[[-59.9  31.2  -2.9  37.0]
 [ 42.3 -43.8  20.9 -41.7]
 [  4.1  50.8 -46.0  35.3]
 [ 69.3  -0.7 -27.7 -17.2]
 [ 38.7  39.3 -50.0  19.0]]
->
[[-43.8  20.9]
 [ 50.8 -46.0]]

[[-35.8  22.7  12.0  12.9  -9.4]
 [-37.5 -27.2 -15.1 -12.3 -14.0]
 [ 17.3 -68.4 -39.3  -3.4  30.0]]
->
[[-27.2 -15.1]
 [-68.4 -39.3]]

[[-62.1 -26.8 -44.8]
 [-41.5   7.1 -24.4]
 [ 17.0 -10.8 -16.2]]
->
[[  7.1 -24.4]
 [-10.8 -16.2]]

[[-70.5  40.6 -23.5]
 [  8.7  52.1 -65.2]
 [ 78.8  74.3  40.6]]
->
[[ 52.1 -65.2]
 [ 74.3  40.6]]

[[-18.6  24.0  20.1]
 [ 56.7 -14.5  -4.4]
 [ 31.3  36.8  45.9]
 [  0.6 -40.8  -4.5]
 [-28.3  34.1   5.4]]
->
[[-14.5  -4.4]
 [ 36.8  45.9]]

[[ 66.4  -2.0  63.0]
 [  1.6  45.5   3.6]
 [ 16.0 -38.0   9.2]]
->
[[ 45.5   3.6]
 [-38.0   9.2]]
